Here is a tiny trained network, its code and every weight. The questions are about switching its units off for an input and a target symbol, where a switched-off unit gives its printed mean instead of its output.

import numpy as np


def w(rows, s, z=0):
    codes = np.array(rows[::2]) - 128.0
    scale = np.full(codes.shape[1], s)
    scale[-1] = z or s
    return codes * scale


def norm(h):
    return h / np.sqrt((h * h).mean(-1, keepdims=True) + 1e-5)


def f(y):
    return np.maximum(y, 0)


def softmax(a):
    e = np.exp(a - a.max(-1, keepdims=True))
    return e / e.sum(-1, keepdims=True)


def log_softmax(a):
    a = a - a.max(-1, keepdims=True)
    return a - np.log(np.exp(a).sum(-1, keepdims=True))


def net(x, mask):
    ids = ['αγδηθμπτω'.index(c) for c in x.split()]
    T = len(ids)
    res = E[ids] + P[:T]
    u = 0
    for l in range(2):
        r = norm(res)
        for j in range(2):
            rows = slice(2 * j, 2 * j + 2)
            q, k, v = (r @ M[l][rows].T for M in (Q, K, V))
            z = softmax(np.where(np.tri(T) > 0, q @ k.T / 2**0.5, -1e9)) @ v
            o = O[l][rows]
            res = res + np.where(mask[u + j], z, o[:, -1]) @ o[:, :-1]
        u += 2
        y = f(norm(res) @ A[l][:, :-1].T + A[l][:, -1])
        res = res + np.where(mask[u : u + 4], y, B[l][:, -1]) @ B[l][:, :-1]
        u += 4
    return log_softmax(norm(res)[-1] @ U[:, :-1].T + U[:, -1])


Q, K, V, O, A, B = {}, {}, {}, {}, {}, {}
E = w([
[138,121,37,144,96,129,159,102],'α',
[123,51,66,99,132,152,132,101],'γ',
[137,97,111,162,139,128,151,68],'δ',
[136,3,129,178,83,62,162,150],'η',
[126,84,172,99,143,213,89,87],'θ',
[178,115,132,69,250,105,133,138],'μ',
[93,93,113,153,115,85,83,77],'π',
[15,160,78,169,94,159,66,139],'τ',
[184,149,203,85,72,166,152,183],'ω',
],0.03)
P = w([
[167,215,128,89,202,114,132,123],'0',
[87,3,54,155,236,138,169,115],'1',
[106,21,42,184,222,136,171,122],'2',
[92,36,46,171,227,146,199,107],'3',
[112,53,37,184,215,165,178,92],'4',
[130,84,37,176,219,182,154,107],'5',
[121,91,54,157,199,176,172,91],'6',
[143,99,68,157,180,171,150,88],'7',
[138,83,77,135,173,173,166,83],'8',
[139,51,75,122,224,178,183,114],'9',
],0.012)
Q[0] = w([
[202,166,245,120,65,137,117,218],'0.h0',
[80,54,70,150,226,144,111,52],'0.h0',
[88,187,133,206,38,150,86,215],'0.h1',
[123,139,158,63,128,170,213,188],'0.h1',
],0.013)
K[0] = w([
[145,93,181,127,63,163,139,246],'0.h0',
[159,144,41,83,155,55,135,64],'0.h0',
[62,127,189,196,81,103,61,201],'0.h1',
[109,69,186,151,118,56,177,146],'0.h1',
],0.014)
V[0] = w([
[175,245,143,84,91,152,145,133],'0.h0',
[161,145,100,176,198,156,187,104],'0.h0',
[117,73,207,166,102,137,144,81],'0.h1',
[169,78,30,14,84,154,128,64],'0.h1',
],0.011)
O[0] = w([
[109,207,173,53,36,55,128,194,10],'0.h0',
[206,93,123,237,84,98,254,199,180],'0.h0',
[198,58,183,145,8,189,5,78,101],'0.h1',
[120,163,72,110,105,238,208,46,238],'0.h1',
],0.0081,0.012)
A[0] = w([
[216,138,157,88,52,112,129,177,109],'0.n0',
[40,106,82,178,78,128,113,175,109],'0.n1',
[87,179,128,125,105,5,51,159,58],'0.n2',
[140,33,128,111,131,81,76,114,255],'0.n3',
],0.015,0.0073)
B[0] = w([
[98,218,82,163,204,199,138,100,150],'0.n0',
[107,220,91,135,205,193,55,150,166],'0.n1',
[29,88,93,170,107,250,238,129,131],'0.n2',
[77,125,97,190,180,143,188,166,249],'0.n3',
],0.015,0.011)
Q[1] = w([
[141,133,125,112,40,82,30,164],'1.h0',
[43,140,72,196,93,168,122,116],'1.h0',
[189,86,254,49,44,103,38,145],'1.h1',
[74,7,100,30,46,63,198,141],'1.h1',
],0.0079)
K[1] = w([
[116,86,99,154,163,182,215,219],'1.h0',
[255,140,112,75,158,93,83,174],'1.h0',
[238,77,122,98,172,116,145,217],'1.h1',
[169,79,131,39,231,214,53,128],'1.h1',
],0.0099)
V[1] = w([
[175,125,171,57,207,170,192,153],'1.h0',
[114,7,80,129,176,95,209,159],'1.h0',
[23,116,149,91,104,189,123,176],'1.h1',
[46,197,59,195,128,75,25,34],'1.h1',
],0.013)
O[1] = w([
[215,123,168,54,195,145,129,164,214],'1.h0',
[149,55,175,84,95,69,189,84,223],'1.h0',
[149,115,182,30,112,222,82,126,146],'1.h1',
[30,178,146,166,252,165,137,127,248],'1.h1',
],0.017,0.012)
A[1] = w([
[124,182,141,69,47,155,5,160,129],'1.n0',
[129,153,134,166,98,118,186,196,155],'1.n1',
[53,158,138,124,9,61,45,148,4],'1.n2',
[193,48,100,69,112,104,125,193,73],'1.n3',
],0.018,0.02)
B[1] = w([
[144,70,94,132,160,228,118,123,165],'1.n0',
[63,122,149,150,131,176,143,166,255],'1.n1',
[111,132,34,167,128,253,152,222,128],'1.n2',
[111,162,135,64,171,170,134,148,193],'1.n3',
],0.025,0.0032)
U = w([
[177,190,63,86,78,88,134,57,125],'α',
[124,59,85,32,76,165,77,132,56],'γ',
[160,105,186,178,156,78,99,64,159],'δ',
[102,98,218,153,74,119,128,251,104],'η',
[93,66,254,62,75,165,42,136,193],'θ',
[201,143,206,55,224,36,102,166,3],'μ',
[45,139,197,96,160,79,39,94,227],'π',
[179,178,119,130,145,143,22,197,198],'τ',
[119,214,190,38,129,117,163,202,59],'ω',
],0.0081,0.004)

Each question gives the input, a string of symbols that net reads in full, and the target symbol t.
The units are the heads (2 rows each of Q, K, V and O) and the neurons (one row each of A and B). Each row of codes is followed by its name. A weight is (code - 128) times the scale printed after its matrix; where a second scale follows, it is the last column's (O, A, B and U).
mask holds one flag per unit, layer by layer, with each layer's heads first. A switched-off unit (its flag False) gives its mean, the last column of its rows in O or B, instead of its output. The means were averaged over made-up inputs and are rounded, as every weight is.
A unit's drop is (log p(t) with every unit on - log p(t) with that unit switched off) / (log p(t) with every unit on - log p(t) with every unit switched off).
The circuit of an input: a set's keep is (log p(t) with only the set's units on - log p(t) with every unit switched off) / (log p(t) with every unit on - log p(t) with every unit switched off). Starting from all 12 units, units are removed one at a time, each time the one whose removal leaves the highest keep (on an exact tie, the one counted first), for as long as the keep stays at least 0.8.
units of the circuit, in order: the units of the circuit, biggest drop first
unit that matters most: the unit with the biggest drop
k most important neurons: the k neurons with the biggest drops, biggest first
k most important neurons of layer l: the k neurons of layer l with the biggest drops, biggest first
which heads matter: for each layer, one digit per head in row order, 1 if its drop is at least 0.15 and else 0, layers parted by /
drop of u: that unit's drop, to one decimal
input θ π α δ ω, target τ: units of the circuit, in order : [0.n0, 0.h0, 1.h0, 0.n3]
input δ π θ, target η: units of the circuit, in order : [0.h0, 1.n1, 1.h1]
input θ θ γ π, target τ: which heads matter : 10 / 10
input α π ω θ, target ω: units of the circuit, in order : [0.h0, 0.h1]
input ω π τ, target τ: which heads matter : 00 / 11
input α ω θ π τ, target τ: units of the circuit, in order : [0.n1, 0.h0]
input τ π θ δ π π θ π, target θ: unit that matters most : 0.n2
input η π δ θ δ π δ θ, target δ: which heads matter : 10 / 01
input α θ μ, target ω: units of the circuit, in order : [0.h0, 1.n3, 1.h1]
input δ θ α π θ η π π θ π, target η: which heads matter : 10 / 00
input γ α μ α, target α: which heads matter : 01 / 01
input μ π ω η π, target μ: which heads matter : 00 / 10
input α θ δ, target ω: 2 most important neurons of layer 1 : [1.n3, 1.n1]
input δ η π, target η: 2 most important neurons of layer 0 : [0.n3, 0.n0]
input μ π θ θ, target μ: most important neuron : [0.n3]
input θ π π π θ γ ω, target τ: 3 most important neurons : [0.n0, 0.n3, 1.n0]
input μ μ θ α, target μ: 2 most important neurons of layer 0 : [0.n3, 0.n1]
input μ π α, target μ: drop of 1.h0 : 0.9
input δ θ δ, target η: drop of 0.h1 : 0.2
input μ α θ θ θ, target μ: most important neuron of layer 0 : [0.n3]
input α α μ δ ω η θ μ, target ω: drop of 1.h0 : 0.0
